Below is a small trained network, with its code and all its weights. Each question gives an input and a target symbol and asks what happens when units are switched off, that is, made to give their printed mean instead of their output.

import numpy as np


def w(rows, s, z=0):
    codes = np.array(rows[::2]) - 128.0
    scale = np.full(codes.shape[1], s)
    scale[-1] = z or s
    return codes * scale


def f(y):
    return y / 2 * (1 + np.tanh(0.7978845608 * (y + 0.044715 * y**3)))


def softmax(a):
    e = np.exp(a - a.max(-1, keepdims=True))
    return e / e.sum(-1, keepdims=True)


def log_softmax(a):
    a = a - a.max(-1, keepdims=True)
    return a - np.log(np.exp(a).sum(-1, keepdims=True))


def net(x, mask):
    ids = ['ΠΣΨαβζμφ'.index(c) for c in x.split()]
    T = len(ids)
    res = E[ids] + P[:T]
    u = 0
    for l in range(2):
        r = res
        for j in range(3):
            rows = slice(2 * j, 2 * j + 2)
            q, k, v = (r @ M[l][rows].T for M in (Q, K, V))
            z = softmax(np.where(np.tri(T) > 0, q @ k.T / 2**0.5, -1e9)) @ v
            o = O[l][rows]
            res = res + np.where(mask[u + j], z, o[:, -1]) @ o[:, :-1]
        u += 3
        y = f(res @ A[l][:, :-1].T + A[l][:, -1])
        res = res + np.where(mask[u : u + 12], y, B[l][:, -1]) @ B[l][:, :-1]
        u += 12
    return log_softmax(res[-1] @ U[:, :-1].T + U[:, -1])


Q, K, V, O, A, B = {}, {}, {}, {}, {}, {}
E = w([
[190,90,76,201,60],'Π',
[217,129,113,161,34],'Σ',
[39,127,60,15,148],'Ψ',
[36,139,31,75,247],'α',
[182,143,108,78,37],'β',
[168,148,44,175,161],'ζ',
[166,179,155,105,214],'μ',
[109,200,197,230,127],'φ',
],0.013)
P = w([
[152,39,214,176,254],'0',
[137,80,148,135,156],'1',
[121,118,110,111,107],'2',
[109,147,87,107,73],'3',
[92,171,67,106,53],'4',
[76,178,59,111,49],'5',
[61,190,48,111,36],'6',
],0.0048)
Q[0] = w([
[232,130,58,5,130],'0.h0',
[58,54,132,54,237],'0.h0',
[82,130,134,174,100],'0.h1',
[163,166,14,132,131],'0.h1',
[143,136,117,113,135],'0.h2',
[130,92,114,132,140],'0.h2',
],0.021)
K[0] = w([
[143,243,42,163,134],'0.h0',
[209,77,39,70,179],'0.h0',
[85,109,148,130,89],'0.h1',
[132,144,6,140,123],'0.h1',
[139,138,133,107,122],'0.h2',
[146,121,112,114,132],'0.h2',
],0.024)
V[0] = w([
[91,197,164,168,120],'0.h0',
[95,203,100,197,142],'0.h0',
[134,96,144,68,121],'0.h1',
[106,194,81,201,205],'0.h1',
[212,2,89,69,173],'0.h2',
[252,74,149,24,188],'0.h2',
],0.0088)
O[0] = w([
[107,98,153,189,194,176],'0.h0',
[137,133,140,190,198,239],'0.h0',
[147,109,188,160,134,82],'0.h1',
[191,187,1,163,108,253],'0.h1',
[161,52,51,133,211,176],'0.h2',
[184,22,114,100,188,199],'0.h2',
],0.0068,0.0033)
A[0] = w([
[184,146,141,121,48,48],'0.n0',
[162,228,179,4,127,98],'0.n1',
[153,130,151,84,138,124],'0.n2',
[31,77,172,159,58,95],'0.n3',
[90,173,168,93,2,29],'0.n4',
[174,181,163,99,168,48],'0.n5',
[82,156,125,76,159,137],'0.n6',
[114,52,143,160,122,168],'0.n7',
[113,135,100,193,196,1],'0.n8',
[106,160,133,143,143,103],'0.n9',
[71,178,179,97,93,55],'0.n10',
[138,110,132,201,50,94],'0.n11',
],0.0096,0.0049)
B[0] = w([
[39,127,133,96,212,160],'0.n0',
[57,131,167,143,251,188],'0.n1',
[129,127,98,123,108,141],'0.n2',
[155,163,110,112,138,134],'0.n3',
[124,141,77,101,89,156],'0.n4',
[95,76,158,146,199,132],'0.n5',
[107,103,138,182,92,190],'0.n6',
[69,146,85,90,102,171],'0.n7',
[121,122,131,84,62,219],'0.n8',
[141,157,107,135,139,147],'0.n9',
[175,123,99,146,121,140],'0.n10',
[50,105,99,122,134,251],'0.n11',
],0.013,0.0027)
Q[1] = w([
[166,211,48,192,192],'1.h0',
[61,212,124,200,159],'1.h0',
[207,82,232,144,84],'1.h1',
[94,185,196,223,52],'1.h1',
[47,126,202,117,20],'1.h2',
[68,250,87,180,11],'1.h2',
],0.019)
K[1] = w([
[147,173,45,136,88],'1.h0',
[90,106,62,151,65],'1.h0',
[164,10,111,116,135],'1.h1',
[68,98,54,159,106],'1.h1',
[81,71,117,200,48],'1.h2',
[117,144,4,149,62],'1.h2',
],0.023)
V[1] = w([
[74,207,124,73,171],'1.h0',
[174,194,146,152,90],'1.h0',
[154,176,148,6,122],'1.h1',
[111,102,102,119,27],'1.h1',
[82,66,152,164,105],'1.h2',
[130,157,145,192,75],'1.h2',
],0.023)
O[1] = w([
[39,107,110,169,41,80],'1.h0',
[249,96,103,129,66,36],'1.h0',
[88,128,187,16,57,11],'1.h1',
[143,214,181,141,197,2],'1.h1',
[130,115,170,197,200,32],'1.h2',
[110,141,201,75,178,18],'1.h2',
],0.013,0.0076)
A[1] = w([
[151,157,183,60,100,62],'1.n0',
[195,175,196,203,135,179],'1.n1',
[153,125,218,201,54,130],'1.n2',
[181,225,99,58,173,119],'1.n3',
[209,111,86,213,83,38],'1.n4',
[77,66,214,88,137,1],'1.n5',
[171,220,184,72,190,182],'1.n6',
[246,145,253,123,181,154],'1.n7',
[152,98,85,244,122,122],'1.n8',
[117,133,106,119,34,38],'1.n9',
[55,185,112,174,176,53],'1.n10',
[19,119,243,212,112,71],'1.n11',
],0.0065,0.0063)
B[1] = w([
[72,153,62,208,140,140],'1.n0',
[211,79,145,73,90,210],'1.n1',
[122,131,146,160,80,142],'1.n2',
[172,125,122,107,207,184],'1.n3',
[11,117,137,132,161,221],'1.n4',
[130,169,77,175,6,145],'1.n5',
[108,66,167,122,98,188],'1.n6',
[105,179,153,140,72,193],'1.n7',
[178,148,142,69,106,255],'1.n8',
[167,126,175,149,209,201],'1.n9',
[30,143,108,226,55,209],'1.n10',
[195,99,97,49,228,179],'1.n11',
],0.015,0.017)
U = w([
[214,73,120,218,165,80],'Π',
[121,90,203,82,187,159],'Σ',
[116,117,142,120,198,44],'Ψ',
[156,158,76,136,106,2],'α',
[82,170,158,1,131,156],'β',
[191,176,92,77,177,232],'ζ',
[152,23,104,107,116,112],'μ',
[168,123,139,92,94,102],'φ',
],0.0069,0.0034)

Each question gives the input, a string of symbols that net reads in full, and the target symbol t.
The units are the heads (2 rows each of Q, K, V and O) and the neurons (one row each of A and B). Each row of codes is followed by its name. A weight is (code - 128) times the scale printed after its matrix; where a second scale follows, it is the last column's (O, A, B and U).
mask holds one flag per unit, layer by layer, with each layer's heads first. A switched-off unit (its flag False) gives its mean, the last column of its rows in O or B, instead of its output. The means were averaged over made-up inputs and are rounded, as every weight is.
A unit's drop is (log p(t) with every unit on - log p(t) with that unit switched off) / (log p(t) with every unit on - log p(t) with every unit switched off).
The circuit of an input: a set's keep is (log p(t) with only the set's units on - log p(t) with every unit switched off) / (log p(t) with every unit on - log p(t) with every unit switched off). Starting from the 12 units with the biggest drops (on a tie, the unit counted first), units are removed one at a time, each time the one whose removal leaves the highest keep (on an exact tie, the one counted first), for as long as the keep stays at least 0.8.
units of the circuit, in order: the units of the circuit, biggest drop first
top k neurons: the k neurons with the biggest drops, biggest first
k most important neurons of layer l: the k neurons of layer l with the biggest drops, biggest first
which heads matter: for each layer, one digit per head in row order, 1 if its drop is at least 0.15 and else 0, layers parted by /
input Ψ μ Π Π β Σ, target β: which heads matter : 100 / 010
input φ β Π, target Π: top 3 neurons : (0.n7, 0.n11, 1.n10)
input Π φ Π μ ζ Π Σ, target Π: units of the circuit, in order : (1.h1)
input Π β β φ μ β, target Π: units of the circuit, in order : (0.h0, 1.h1)
input Π β Π ζ Ψ α ζ, target ζ: 2 most important neurons of layer 1 : (1.n3, 1.n10)
input ζ Ψ α μ Π α, target μ: units of the circuit, in order : (1.h1, 0.n1)
input Σ Π Π, target Σ: units of the circuit, in order : (1.h1, 0.h0, 1.n6, 1.h2)
input ζ ζ β Σ Π, target β: units of the circuit, in order : (0.h0, 1.h1, 0.n0)
input Ψ β Π β Π ζ Π, target ζ: units of the circuit, in order : (1.h0, 1.h1, 1.n10)
input α Ψ ζ Σ α, target ζ: 4 most important neurons of layer 0 : (0.n11, 0.n7, 0.n1, 0.n8)
input Σ α Π Π ζ Σ, target ζ: 2 most important neurons of layer 0 : (0.n0, 0.n8)
input Ψ α ζ μ Π φ, target Π: top 4 neurons : (0.n11, 1.n10, 0.n7, 1.n1)
input Ψ α α Π, target α: which heads matter : 010 / 110
input μ ζ Π β φ Π μ, target Π: units of the circuit, in order : (1.h1)
input ζ Σ β, target ζ: 4 most important neurons of layer 0 : (0.n11, 0.n8, 0.n1, 0.n5)
input μ φ μ φ μ, target φ: top 4 neurons : (1.n8, 0.n1, 0.n4, 1.n1)
input φ Ψ μ β, target β: which heads matter : 011 / 001
input μ Π Σ Π, target Σ: top 2 neurons : (0.n1, 0.n7)
input μ ζ φ β Ψ, target ζ: which heads matter : 110 / 100
input β β Π Ψ, target β: units of the circuit, in order : (1.h1)
input α β ζ β Σ β, target β: 3 most important neurons of layer 0 : (0.n4, 0.n10, 0.n9)
input Σ μ ζ φ β, target ζ: which heads matter : 100 / 100
input μ β β Σ, target β: 2 most important neurons of layer 0 : (0.n7, 0.n5)
input β α ζ β Ψ α Σ, target α: 4 most important neurons of layer 0 : (0.n0, 0.n6, 0.n11, 0.n8)
input Σ β β Π Π β Π, target β: units of the circuit, in order : (1.h1, 0.h0)
input φ Σ μ β β ζ μ, target ζ: which heads matter : 011 / 110
input β Σ α, target β: which heads matter : 100 / 110
input β ζ μ ζ, target μ: most important neuron of layer 0 : (0.n5)
input μ φ μ Π Π φ μ, target φ: top 3 neurons : (1.n8, 0.n4, 1.n1)
input μ μ β φ φ μ β, target φ: 2 most important neurons of layer 1 : (1.n7, 1.n1)
